Below are the code and all the weights of a small trained network. Each question names an input and a target symbol and asks about switching units off, where a switched-off unit gives its printed mean instead of its output.

import numpy as np


def w(rows, s, z=0):
    codes = np.array(rows[::2]) - 128.0
    scale = np.full(codes.shape[1], s)
    scale[-1] = z or s
    return codes * scale


def f(y):
    return y / 2 * (1 + np.tanh(0.7978845608 * (y + 0.044715 * y**3)))


def softmax(a):
    e = np.exp(a - a.max(-1, keepdims=True))
    return e / e.sum(-1, keepdims=True)


def log_softmax(a):
    a = a - a.max(-1, keepdims=True)
    return a - np.log(np.exp(a).sum(-1, keepdims=True))


def net(x, mask):
    ids = ['δεθλμστψ'.index(c) for c in x.split()]
    T = len(ids)
    res = E[ids] + P[:T]
    r = res
    for j in range(2):
        rows = slice(3 * j, 3 * j + 3)
        q, k, v = (r @ M[0][rows].T for M in (Q, K, V))
        z = softmax(np.where(np.tri(T) > 0, q @ k.T / 3**0.5, -1e9)) @ v
        o = O[0][rows]
        res = res + np.where(mask[j], z, o[:, -1]) @ o[:, :-1]
    y = f(res @ A[0][:, :-1].T + A[0][:, -1])
    res = res + np.where(mask[2:14], y, B[0][:, -1]) @ B[0][:, :-1]
    return log_softmax(res[-1] @ U[:, :-1].T + U[:, -1])


Q, K, V, O, A, B = {}, {}, {}, {}, {}, {}
E = w([
[103,152,143,88,106],'δ',
[91,129,186,101,139],'ε',
[127,167,60,104,101],'θ',
[115,109,133,111,88],'λ',
[44,114,4,100,251],'μ',
[169,131,80,155,19],'σ',
[110,165,164,172,126],'τ',
[148,35,122,175,51],'ψ',
],0.017)
P = w([
[118,109,163,56,120],'0',
[251,111,154,126,169],'1',
[139,112,166,51,105],'2',
[37,89,138,106,89],'3',
[185,80,94,178,172],'4',
[126,137,160,80,124],'5',
],0.015)
Q[0] = w([
[221,120,167,248,160],'H0',
[120,57,134,252,133],'H0',
[211,83,136,125,185],'H0',
[175,127,149,115,108],'H1',
[220,147,136,174,150],'H1',
[116,111,77,229,171],'H1',
],0.021)
K[0] = w([
[198,146,189,30,130],'H0',
[155,139,85,5,174],'H0',
[183,56,161,92,103],'H0',
[156,98,121,134,79],'H1',
[193,171,165,74,75],'H1',
[174,145,150,7,180],'H1',
],0.019)
V[0] = w([
[173,4,90,77,90],'H0',
[142,106,48,61,134],'H0',
[109,92,134,99,69],'H0',
[139,76,200,96,143],'H1',
[140,158,113,58,162],'H1',
[100,30,143,130,215],'H1',
],0.013)
O[0] = w([
[197,16,55,124,33,255],'H0',
[107,98,43,143,35,165],'H0',
[181,78,150,8,118,232],'H0',
[56,59,191,154,218,235],'H1',
[90,155,77,95,151,149],'H1',
[18,39,80,254,81,169],'H1',
],0.0074,0.006)
A[0] = w([
[250,127,168,147,105,121],'N0',
[109,108,36,98,153,105],'N1',
[65,119,173,64,150,68],'N2',
[211,30,123,170,180,2],'N3',
[31,182,101,18,179,120],'N4',
[254,50,115,227,248,147],'N5',
[89,157,108,199,170,91],'N6',
[195,185,126,142,150,84],'N7',
[119,161,137,93,103,143],'N8',
[246,157,138,191,139,46],'N9',
[194,151,187,105,132,85],'N10',
[147,28,165,156,174,184],'N11',
],0.0094,0.0064)
B[0] = w([
[85,174,60,191,179,196],'N0',
[152,160,136,160,108,184],'N1',
[98,59,100,119,200,174],'N2',
[95,148,253,105,154,197],'N3',
[108,174,138,129,88,183],'N4',
[131,158,16,29,122,211],'N5',
[151,81,195,76,132,146],'N6',
[105,66,152,144,124,137],'N7',
[140,130,150,87,153,145],'N8',
[134,63,187,86,121,143],'N9',
[121,189,92,132,110,165],'N10',
[166,145,95,212,99,249],'N11',
],0.016,0.013)
U = w([
[56,96,129,2,147,95],'δ',
[54,101,83,137,233,42],'ε',
[107,184,162,34,87,109],'θ',
[219,30,87,45,183,213],'λ',
[6,162,95,103,105,3],'μ',
[150,170,51,107,189,159],'σ',
[58,227,191,115,187,243],'τ',
[191,187,159,211,174,175],'ψ',
],0.006,0.0059)

Each question gives the input, a string of symbols that net reads in full, and the target symbol t.
The units are the heads (3 rows each of Q, K, V and O) and the neurons (one row each of A and B). Each row of codes is followed by its name. A weight is (code - 128) times the scale printed after its matrix; where a second scale follows, it is the last column's (O, A, B and U).
mask holds one flag per unit, heads first, then neurons. A switched-off unit (its flag False) gives its mean, the last column of its rows in O or B, instead of its output. The means were averaged over made-up inputs and are rounded, as every weight is.
A unit's drop is (log p(t) with every unit on - log p(t) with that unit switched off) / (log p(t) with every unit on - log p(t) with every unit switched off).
The circuit of an input: a set's keep is (log p(t) with only the set's units on - log p(t) with every unit switched off) / (log p(t) with every unit on - log p(t) with every unit switched off). Starting from the 12 units with the biggest drops (on a tie, the unit counted first), units are removed one at a time, each time the one whose removal leaves the highest keep (on an exact tie, the one counted first), for as long as the keep stays at least 0.8.
units of the circuit, in order: the units of the circuit, biggest drop first
top k neurons: the k neurons with the biggest drops, biggest first
heads that matter: for each layer, one digit per head in row order, 1 if its drop is at least 0.15 and else 0, layers parted by /
input σ ε δ, target σ: units of the circuit, in order : [H1, N0, N3]
input ε ε ε ψ ψ λ, target ψ: heads that matter : 00
input τ ε τ, target τ: heads that matter : 10
input ψ δ λ, target ψ: heads that matter : 10
input δ μ λ, target μ: units of the circuit, in order : [H1]
input λ θ θ τ ψ δ, target ψ: heads that matter : 01
input θ ψ δ, target ψ: top 2 neurons : [N11, N5]
input λ τ θ σ λ ε, target σ: heads that matter : 11
input τ ψ δ λ ε δ, target λ: units of the circuit, in order : [H0, N3]
input θ ψ λ δ σ λ, target σ: units of the circuit, in order : [N0, H1]
input ε θ μ ψ τ ε, target ψ: units of the circuit, in order : [N11, H1, N5]
input λ μ σ μ ψ ψ, target ψ: units of the circuit, in order : [H1, N11]
input λ θ δ, target λ: top 2 neurons : [N3, N0]
input θ λ σ, target σ: top 3 neurons : [N0, N10, N3]
input μ λ ε τ τ, target λ: units of the circuit, in order : [N5, N0, H1]
input σ τ σ, target τ: units of the circuit, in order : [H0, N11]
input ε ψ τ τ τ μ, target τ: top 4 neurons : [N4, N5, N1, N6]
input ψ ψ σ, target ψ: top 3 neurons : [N11, N3, N0]
input ε σ ε θ ε, target λ: units of the circuit, in order : [N0, N4]
input τ λ δ, target τ: units of the circuit, in order : [H0]
input τ τ ε, target τ: top neuron : [N4]
